In the rows, 128 means zero.
Each row of numbers belongs to one of the things below and depends on some of the facts about them. Some rows are named. Which thing is each other row?

There are 2 kinds of fact about the things: θ, ω.
(1469)	θ	(253); (1469)	θ	(1183); (490)	θ	(344); (490)	θ	(291)
(8)	θ	(490); (8)	θ	(288); (222)	θ	(704); (1147)	θ	(976)
(1147)	θ	(1183); (1147)	θ	(559); (640)	θ	(838); (640)	θ	(253)
(258)	θ	(1516); (258)	θ	(1183); (1505)	θ	(926); (558)	θ	(397)
(704)	θ	(926); (397)	θ	(1037); (397)	θ	(1122); (168)	θ	(1212)
(168)	θ	(926); (340)	θ	(901); (1248)	θ	(612); (1248)	θ	(704)
(1248)	θ	(1183); (1248)	θ	(901); (133)	θ	(1357); (133)	θ	(926)
(612)	θ	(926); (256)	θ	(258); (256)	θ	(1505); (601)	θ	(1261)
(977)	θ	(926); (977)	θ	(1397); (977)	θ	(1469); (759)	θ	(288)
(759)	θ	(1037); (759)	θ	(1469); (759)	θ	(901); (268)	θ	(222)
(268)	θ	(1183); (228)	θ	(147); (228)	θ	(1261); (344)	θ	(253)
(1037)	θ	(1183); (288)	θ	(1183); (288)	θ	(1261); (976)	θ	(310)
(976)	θ	(1183); (407)	θ	(490); (1121)	θ	(258); (438)	θ	(809)
(438)	θ	(601); (438)	θ	(62); (438)	θ	(310); (438)	θ	(1505)
(1212)	θ	(310); (1212)	θ	(1505); (292)	θ	(1125); (292)	θ	(1516)
(733)	θ	(929); (733)	θ	(1042); (733)	θ	(766); (101)	θ	(288)
(1422)	θ	(1230); (1422)	θ	(288); (72)	θ	(766); (1179)	θ	(310)
(1179)	θ	(1261); (809)	θ	(288); (809)	θ	(1397); (543)	θ	(670)
(543)	θ	(1122); (543)	θ	(1261); (164)	θ	(1469); (481)	θ	(344)
(1357)	θ	(1125); (1357)	θ	(1516); (1357)	θ	(288); (787)	θ	(926)
(62)	θ	(1125); (942)	θ	(1516); (942)	θ	(926); (942)	θ	(601)
(310)	θ	(246); (1261)	θ	(926); (1261)	θ	(1183); (838)	θ	(926)
(929)	θ	(62); (1192)	θ	(288); (1192)	θ	(310); (1192)	θ	(1469)
(1229)	θ	(147); (559)	θ	(543); (559)	θ	(1125); (559)	θ	(601)
(559)	θ	(8); (559)	θ	(1261); (334)	θ	(147); (334)	θ	(310)
(334)	θ	(1496); (766)	θ	(1248); (670)	θ	(481); (670)	θ	(704)
(1376)	θ	(310); (1103)	θ	(1422); (1103)	θ	(601); (1103)	θ	(407)
(6)	θ	(670); (798)	ω	(291); (1081)	ω	(133); (1516)	ω	(344)
(1469)	ω	(779); (29)	ω	(798); (1333)	ω	(558); (1298)	ω	(1452)
(926)	ω	(164); (762)	ω	(436); (1025)	ω	(40); (8)	ω	(268)
(1020)	ω	(612); (1147)	ω	(1482); (1477)	ω	(1122); (640)	ω	(32)
(1505)	ω	(626); (594)	ω	(1422); (825)	ω	(366); (54)	ω	(1336)
(174)	ω	(1261); (40)	ω	(1057); (464)	ω	(523); (523)	ω	(1149)
(558)	ω	(340); (231)	ω	(1147); (397)	ω	(1025); (291)	ω	(752)
(1277)	ω	(438); (1496)	ω	(666); (340)	ω	(66); (1248)	ω	(1516)
(1368)	ω	(1179); (133)	ω	(727); (1325)	ω	(178); (1394)	ω	(926)
(1276)	ω	(976); (833)	ω	(1276); (612)	ω	(303); (256)	ω	(1277)
(1074)	ω	(1125); (380)	ω	(1058); (698)	ω	(407); (1336)	ω	(951)
(1209)	ω	(1499); (601)	ω	(1074); (759)	ω	(8); (268)	ω	(231)
(368)	ω	(1273); (552)	ω	(1505); (831)	ω	(228); (626)	ω	(1325)
(901)	ω	(1368); (1397)	ω	(1081); (522)	ω	(1167); (1057)	ω	(733)
(288)	ω	(1298); (976)	ω	(292); (407)	ω	(101); (1042)	ω	(640)
(1125)	ω	(762); (438)	ω	(1020); (255)	ω	(6); (1350)	ω	(72)
(666)	ω	(956); (292)	ω	(1394); (733)	ω	(552); (101)	ω	(168)
(246)	ω	(1192); (1422)	ω	(397); (1031)	ω	(821); (303)	ω	(831)
(360)	ω	(1350); (1179)	ω	(2); (821)	ω	(253); (66)	ω	(368)
(1058)	ω	(1121); (1495)	ω	(1447); (615)	ω	(825); (1002)	ω	(62)
(164)	ω	(238); (481)	ω	(1002); (178)	ω	(901); (1312)	ω	(1477)
(1167)	ω	(147); (787)	ω	(1031); (62)	ω	(334); (998)	ω	(477)
(147)	ω	(174); (1261)	ω	(833); (238)	ω	(1037); (929)	ω	(998)
(1192)	ω	(1209); (727)	ω	(54); (1122)	ω	(1496); (1229)	ω	(288)
(1273)	ω	(1469); (1482)	ω	(1229); (1452)	ω	(1495); (1266)	ω	(698)
(559)	ω	(29); (102)	ω	(464); (334)	ω	(1246); (670)	ω	(522)
(956)	ω	(246); (1376)	ω	(615); (779)	ω	(942); (884)	ω	(670)
(1103)	ω	(977); (1447)	ω	(1103); (6)	ω	(1333)

Some things and their rows:
[155 141 120 125 111 117 113 122 133 123 113 119 118 129 140 137 144 113
 176 136 137 156  95 117 161 143 109 155 106]: (238)
[162 129 137 103 126 157 169 118  97 123  94 140 140 124 147 148 153  93
 180 140 108 162  98 101 125 146 124 163 107]: (1037)
[ 94 129  96 146 129 208  89 140  99 114 132 117 136 127 168 132  96 107
 178 160 104 101 139 133 146 117  97 165 112]: (1422)
[134 133 135 124 109 118 125 126 125 126 127 124 129 124 151 123 136 134
 137 130 151 152 101 152 127 131 114 153 105]: (798)
[145 130 126 115  87 138 143 129 122 122 145 131 173 123 125 114 133 105
 170 120  41 139  87 114 109 141  97 147 113]: (543)
[122 143 178 108 116 164  82 141 120 132 110 111  77 155 171  98 141 107
  86 124 209 117 126 158 128 144  61 142 110]: (1122)
[120 135 110 126  95  67 154 134  94 119 112 132  87  80 149 114  88 170
 140 124 138 180  82 137 120 137 110 149 106]: (1447)
[153  86 140 133 128 114 135 127  99 137  67 157 142 120 160 119 107 102
 186  94 150 160 116 148 128 139 107 129 116]: (310)
[133 102 119 145 134 132 135 138 110 123  97 147 133 128 164 117 106 119
 161 103 162 153 120 150 129 133 107 145 112]: (1376)
[134 130 139 121 112 123 127 128 125 129 120 125 136 127 152 123 128 135
 135 133 150 148 102 144 128 129 116 146 106]: (464)
[120 111 108 106 119 111 132 125 145 133 106 135 134 132 122 137 166 120
 140 139 159 146  58 151 114 130 131 144 123]: (779)
[108 135 115 107 130 144 105 123 100 116 139 121 142 114 156 128 106 104
 167 128  62 131 117 150 131 130 118 146 118]: (101)
[114 140 118 143 115 123 138 137 130 134 133 128 123 137 147 134  56  93
 141 122 100 170 102 153 136 128 105 179 128]: (62)
[150 152 125 162 157  76 127 128 186 104 198 107 160 157 161 119 177 131
 121 106 106 160 120 164 171 142 152 159  80]: (833)
[137 161  71 185 144 133 120 144 175 106 160 117 107 151 145 148 118  82
 182 132 112 173 115 116 206 150 111 184 105]: (292)
[145 133 140 116 113 112 128 122 124 127 123 123 129 128 155 126 131 137
 136 132 141 150 101 149 126 131 113 149 106]: (380)
[122 151 200  98 130 156  59 141 110 137  99 113  51 157 181 100 146  94
  71 116 234 109 142 166 137 151  41 128 113]: (666)

Which thing is each row?
No name comes twice in this set of rows, the named rows included.
[158 152  86 165 131 127 105 136 167 110 134 116 101 143 146 140 163 114
 187 142 147 155 105 106 197 150 109 161  92] => (1394)
[ 99 131 102 130 136 140 135 136 106 111 126 128 121 123 164 127 107 125
 143 131 111 132 113 140 129 129 121 153 108] => (759)
[ 97 116  77 146 124 144 149 140 153 126 137 135 132 149 131 123 150 111
 127 131 150 118  62 137 120 125 121 141 120] => (6)
[118 131 125 170 163  93 165 150 178  81 230 124 198 125 148 104 221 127
  98 103  23  93 154 133 133 147 161 180  80] => (1261)
[149 118 152 116  95 147 129 128 104 136 133 137 185 108 134 121 134 108
 170 123  30 147  89 116 109 138 109 152 115] => (228)
[128 138 115 152 104 227 144 129 132 107  94 111 137 177 172 134  69 122
 193 162 215  78 172 126 144  99  80 182 111] => (733)
[136 124 134 108 108 111 127 120 123 138 106 132 148 116 118 135 130  93
 155 123  63 130  95 113 125 135 125 139 131] => (942)
[133 136 103 169 104 246 123 148 108 122 108 121 136 150 169 137 104 118
 180 163 176 111 130  93 139 114  84 178 105] => (397)
[ 87 133  78 148 111  92 207 164  63 104 105 147  67  53 160 109  78 170
 125 124 127 191  88 121 105 143 106 166 101] => (1147)
[153 122  90 187 179 140 159 152 150  98 142 143 129 151 166 136 170 100
 182 112 155 157 133 120 186 158 133 179  85] => (976)
[137 150 130 150 124 112 170 131 157 116 185 118 159 160 160 101 132 130
 103  94  90 128  94 138 123 126 134 131  96] => (670)
[168 149 142  98 111 140 146 102 113 133 113 118 142 153 149 130 130 119
 176 110  87 138  76 100 128 132 127  98 108] => (344)
[132 141 125 135 123 162 171 133 113 121 117 128 127 140 154 132 134 113
 135 129 136 143  98 113 124 132 124 154 105] => (1248)
[150 145  86 155 144 158 118 135 133 110 122 124 102 142 148 147 142 105
 195 133 133 137 104 100 182 144 110 149 102] => (164)
[142 137 128 121 117 132 142 118 116 124 111 123 129 138 151 127 124 118
 153 122 111 135 100 118 127 129 124 131 111] => (640)

Now the same things, written a new way:
Known rows:
[138 126 134 136 126 122 116 127 139 130 131 121 121 131 130 120 115 128
 128 129 116 123 108 140 128 135 110 120 130 120 141 130 133 136]: (1149)
[122 154 130 112 106 130 178 100 105 105 159 153  88 100 156  85 157 142
 161 141 127 126 121 135 122 140 116  96 159 126 131 112 139 115]: (1325)
[121 153 127 113 109 124 180  98  99 103 162 158  84  97 158  78 153 145
 160 144 126 126 118 138 119 151 120  92 164 126 130 114 139 116]: (178)
[119 154 135 116 107 135 173 100 108 109 154 141  94  98 158  91 164 141
 162 139 127 120 123 135 123 134 111  99 149 128 130 110 140 117]: (626)
[129 123 131 128 126 122 128 124 130 125 125 127 131 127 117 129 126 124
 129 125 119 129 123 134 130 128 127 121 124 126 132 120 127 128]: (1031)
[116 118 126 139 140 123 151 145 127 129 134 155 133 119 148 119 127 131
 107 139 148 106 161 110 134 148 129 131 100 123 137 126 135 144]: (133)
[127 126 128 125 123 119 129 124 130 125 120 130 130 128 116 126 128 123
 130 126 121 129 121 135 130 130 127 124 126 126 129 124 128 130]: (698)
[116 120 133 143 136 139 161 157 113 119 128 148 125 112 151 117 134 133
  93 149 159 106 170  93 125 163 134 143  88 105 146 135 133 163]: (704)
[135 132 127 139 122 124 121 129 134 132 115 135 129 132 127 127 126 122
 128 128 112 126 122 145 136 130 130 124 132 123 129 133 132 133]: (246)
[140 127 117 159 120 136 116 108 146 160 129 136 136 132 171 155 107 133
 133 133 133 118 134 133 153 131 146 129 160 140 116 158 132 111]: (1192)
[131 134 122 150 153  98  96 135 119 160 128  94  84 136 120 180 137  97
 116 113 147 173 153 145 120 171 126 149 118 125  78 141 150 133]: (1147)
[141 139 116 129 131 116 143 119 149 102  74 132 130 145 109 123 142  86
 139 143 140 109 143 142 131 127 161 157 115 126 110 114 131 101]: (255)
[132 182 118 126 137 148 151 117  90 112 176 180  88 101 179  77 181 138
 162 137 124 143 146 121 127 157 157  87 223 137 146 150 146 101]: (1179)
[103 153 155 112 102 169 165 113 122 133 108  86 124  99 150 135 197 144
 173 123 124 102 148 124 149  82  99 126  99 146 120  90 136 124]: (594)
[109 164 161 122 106 179 147 119 130 137 121  68 111 103 162 136 190 155
 173 134 137 106 139 115 140  89  83 133 114 143 121 112 142 126]: (397)
[130 122 129 126 125 122 130 126 131 127 126 126 128 127 119 126 127 123
 129 127 120 126 122 136 131 128 124 123 124 124 131 121 126 129]: (462)
[121 128 125 119 134 113 131 130 131 133 136 139 125 146 122 116 117 132
 131 131 121 128 125 137 123 115 112 129 116 140 113 112 131 132]: (1516)

Rows to name:
No name comes twice in this set of rows, the named rows included.
[ 94 119 129 183 134  89 120 113 140 165 127 108 113 151 144 251  89 125
 129 131 174 133 141 133 135 163 150 129 133 115 119 119 139  92] => (8)
[111 113 126 135 142 132 168 148 112 121 121 158 135 106 139 121 143 120
 103 133 154 104 182  99 139 156 150 138  85 117 137 120 131 148] => (787)
[136 145 121 144 128 145 113 135 116 146 118 145 141 137 143 133 141 123
 130 119 105 135 143 135 143 122 154 120 161 131 131 152 128 133] => (334)
[130 156 126 120 106 121 172  98 107 102 178 165  73 100 170  65 138 146
 155 148 126 130 100 142 113 160 110  85 175 117 137 126 144 123] => (2)
[127 138 130 125 122 134 134 133 120 130 124 118 119 140 123 131 121 135
 124 133 136 139 128 124 113 119 128 140 127 125 116 140 124 135] => (766)
[109 145 119 116 134 124 150 141 111 133 123 147 135 163 117 131 124 133
 133 130 129 136 147 124 119  96 143 133 127 141 112 122 122 129] => (929)
[113 157 151 122 103 158 158 111 125 130 128  98 108 101 165 118 179 151
 170 132 123 104 132 130 139 101  91 114 118 136 128  99 142 130] => (1057)
[139 132 112 128 179 112  79 133 193 166 151 107 100 101 111 196 108 109
 132 126 153 145 154 101 144 182 128 144 148 154  95 162 143  94] => (288)
[143 154 117 110 150 117 127 165 200 152 100 147 125 125  67 163  76 129
 133 142  98 130 135 102 141 148 124 127 132 129 129 180 121 144] => (1103)
[144 137 121 137 128 116 131 121 154 109  89 127 127 142 119 118 133  94
 136 144 133 111 124 146 131 137 143 148 119 122 121 124 136 111] => (1333)
[124 126 127 156 147  95 100 131 105 157 135  82  70 135 129 187 142  93
 111 113 157 181 153 153 114 176 127 155 110 120  70 136 151 130] => (268)
[136 144 122 136 132 123 130 129 145 117  97 127 124 146 125 126 128 108
 134 144 141 118 132 133 125 132 140 149 128 124 117 133 133 115] => (558)
[122 136 134 135 116 137 140 126 133 126 117 120 126 139 126 160 106 142
 132 140 144 127 122 113 121 124 140 135 141 120 136 139 120 118] => (407)

Now the same things, written a new way:
Known rows:
[ 83 106 168  89 158  88 122  98 120 149 111  78 174 159 149  76 126  74
 121 181 101 170  94 144 141 149 136 176 169 123 133  97 172 167 107 121
  67 153 137 109 123]: (1057)
[164 177 164  89 152 162  86 179 146 157 153  84 189 162 154 161 160 154
 114 142 128  77 105 139 103 156 109 119 162  84  88 142  98 105 160 169
  93  93 148  81 102]: (1333)
[178 142  92  84 151 181  86 170 172 158 140 148 185 164 140 159  99 146
 148  89 158  71 123 144 161 165 100 121 158  90 167 189 143 134 113 170
 136  92 147 102 151]: (6)
[175 124 152 180 152  87  94 131 138  99 128 104  95  86 136 111 189 166
  87 110 116 175 100 131 109  78  96 121 157 162  97  92 110  78  91 100
  74  84 121 106 127]: (1477)
[114 139 149 150 148 107  95 147 108 145 151  97 149 134 138 147 156 143
 115 131 103 161 120 134 111 103 131 143 146 130  90 100 110 112 155 141
 111 117 128 138 109]: (66)
[113 144 171 168 113  84 139 130 175 108 137  75 122 144  94 168  94  71
 162  85 108 169  96 143 112 119  95  82 169  86  81  88 120 137 147  78
 129  84 127  77 127]: (178)
[ 79 116  67 139  71 114 184 168  97  60 162 132 156 109 165 101 100 155
  91 181 196 155 192 144 125 125 160  80 104  93 173 178 107  74  84 173
 160 152  78  70 184]: (147)
[104 111 154  95  80  90 183  86 176 118  67  87 149 133 100 128  92  75
 170 121 194 134  98 145 117 164 111  90 163  89 175 111 126 161  85  77
 132 156 168  93 154]: (1505)
[158 134  83 120  82 151  90  96 178  93  84 170  99 124 151  78  98 151
 113 118 108  84  93 106 181 164 100 137 102 115 177 165 144 149  92  79
 157 167  86 171 108]: (438)
[176 202  69 129 113 175  89  89 161 160 158 173  89  96 166 138 159 163
 133  89  97  79  93 128 183 168 187  82 105 176 179 128 192  76 145 102
 100 165 172 160 101]: (1103)
[145 112 136 143  99 136 188  93  90 144 131 169 126 129 108  91 108 112
 168 163 194  95 111 103 100 160 176  83 106 133 140 137  94 144  86 145
 142 130 171 101 112]: (1125)
[167 114 150 130  99 113 173  88 165 128 115 169 115 109 105 118 119 113
 138 134 174  91 102 136 135 162 159 129  79 131 161 166  99 160  92  94
 156 168 148 147 117]: (258)
[160 127 156 140 147 105  93 157 125 128 147  94 157 122 138 134 180 155
  98 141 114 161 108 137 109  94 103 142 160 119  89 101 106 103 106 143
  98  98 114 113 116]: (1266)
[173 107  69 178 150 145  89 143 174 161  61 171 111 118  81  81 105 172
 173  85 184  81  94 120 183  90  96 180 131  81  81 187 149 162 130 160
 161 162 117 170 195]: (759)
[149 130 153 140 148 106  96 157 122 127 146  91 157 122 139 137 179 151
 102 140 112 157 112 135 113  99 105 142 156 124  88  99 109 107 111 139
  99 102 122 107 115]: (360)
[ 79 155 153 101 140 122 113 162  89 159 158  92 186 167 132 159  95 107
 158 155  99 131 156 142 107 145 179 159 136  95  85 174 113 158 183 167
 150 166 128 156  99]: (1209)
[163 205 134 168 139 116  86  93  89 160 159 153 113 114 164 162 183 168
 120 112  97 131 106 139 125 122 191 103 113 173 128  93 155  73 165 133
  71 147 170 135  98]: (1452)

Name these rows:
No name comes twice in this set of rows, the named rows included.
[151 113 153 146  90 124 187  84  93 136 120 170 139 113  97 113 143 103
 167 154 191  94 121 130  95 159 184  84  89 131 137 156  91 156  88 127
 150 149 174  96 110] => (1516)
[103 138 169 153 127  86 136 124 175 114 135  76 132 148  99 167  94  75
 162  84 112 171  98 141 115 125  97  84 168  87  85  94 126 142 144  76
 118  84 130  81 133] => (1325)
[158 117  86 113 123 148 132 104 170 124 119 173 101 111 120 114  99 124
 135 116 128  90 102 137 173 165 131 103 114 143 158 163 158 164 111 120
 159 149 121 159 122] => (101)
[173 114 124 130 101 128  93  84 171  92  82 168 116  96 121  88 169 157
 100 111 169  84  94 141 155 160 100 159  96 113 171 169 108 148  87  78
 152 160 113 158 121] => (256)
[173 112  92 117 112 154 180  85 117 127  92 157 135  98 114  99 166 139
 152 129 195  88 142 142 104 138 109  90 123 125 165 143 102 117  89 124
 125 118 166 102 153] => (1397)
[172 115 162 133  97  88 188  88 175 155 139  77  92 154  77 168  87  72
 180  81 194 107 124 137 118 122 106  81 166  84 123  99 105 116  87  84
 153  81 168  71 193] => (901)
[168 114  82 125 107 144 177  92 128 115  88 170 126  99 121  85 141 142
 155 149 195  88 112 125 119 163 119  85 139 130 158 127 108 138  84 144
 133 110 166 104 133] => (601)
[142 137 145  94 128 178 172 128 171 158 160 130  90 171 142  85  91 117
 161 116 100 112 109  62 163 106 132 155 106 123 169 159 101 105 105  88
 153 140  97 163 126] => (72)
[179 119 150 180 152  95  88 144 141  94 120  98  96  83 140  98 189 166
  87 116 140 171  97 131 109  74  92 122 165 159  98  92 112  77  84 104
  68  81 123  94 137] => (1312)
[125 136 110 146  64  81 130  91 172  75  67  94  97 110  92 169  93  74
 170  81 145  89  96 136 176 164  95  82 165  84 159  96 176 145 105  77
 160 110 108 107 176] => (1179)
[172 182  73 173 105 147 165  84  90 160 114 171 107  96 110 130 136 171
 174 116 187  79 116 124 134 159 189  82  94 163 139 139 146  87 113 168
 135 158 172 165 113] => (288)
[143 106  82 183 146  98  90 166  86 157  70 110 184 134  90 117 150 169
 174 100 144 147 110  82 108  67 111 173 157  84  83 152 103 142 180 170
 134 151 149 167 171] => (231)
[175 104  73 182 144 144  96 118 166 158  63 170 127 137  82  91  93 167
 174  84 176  80 105 113 167  74 106 181 107  85  83 190 132 161 163 161
 162 171 130 171 195] => (268)
[100 114 118 154 140 127  98 180 125  64 165  95 147 143 163  99 189 162
  82 168 171 173 180 148 117  94  98 121 155 114  90 188  93  90  84 162
 157 103  77  72 124] => (884)
[133 112  86 126 128 149 185 112 102 118 120 172 110 107 124 111 119 118
 159 128 172 106 109 125 122 165 133  83 147 151 120 136 134 161  99 160
 133 110 161 113 110] => (1230)

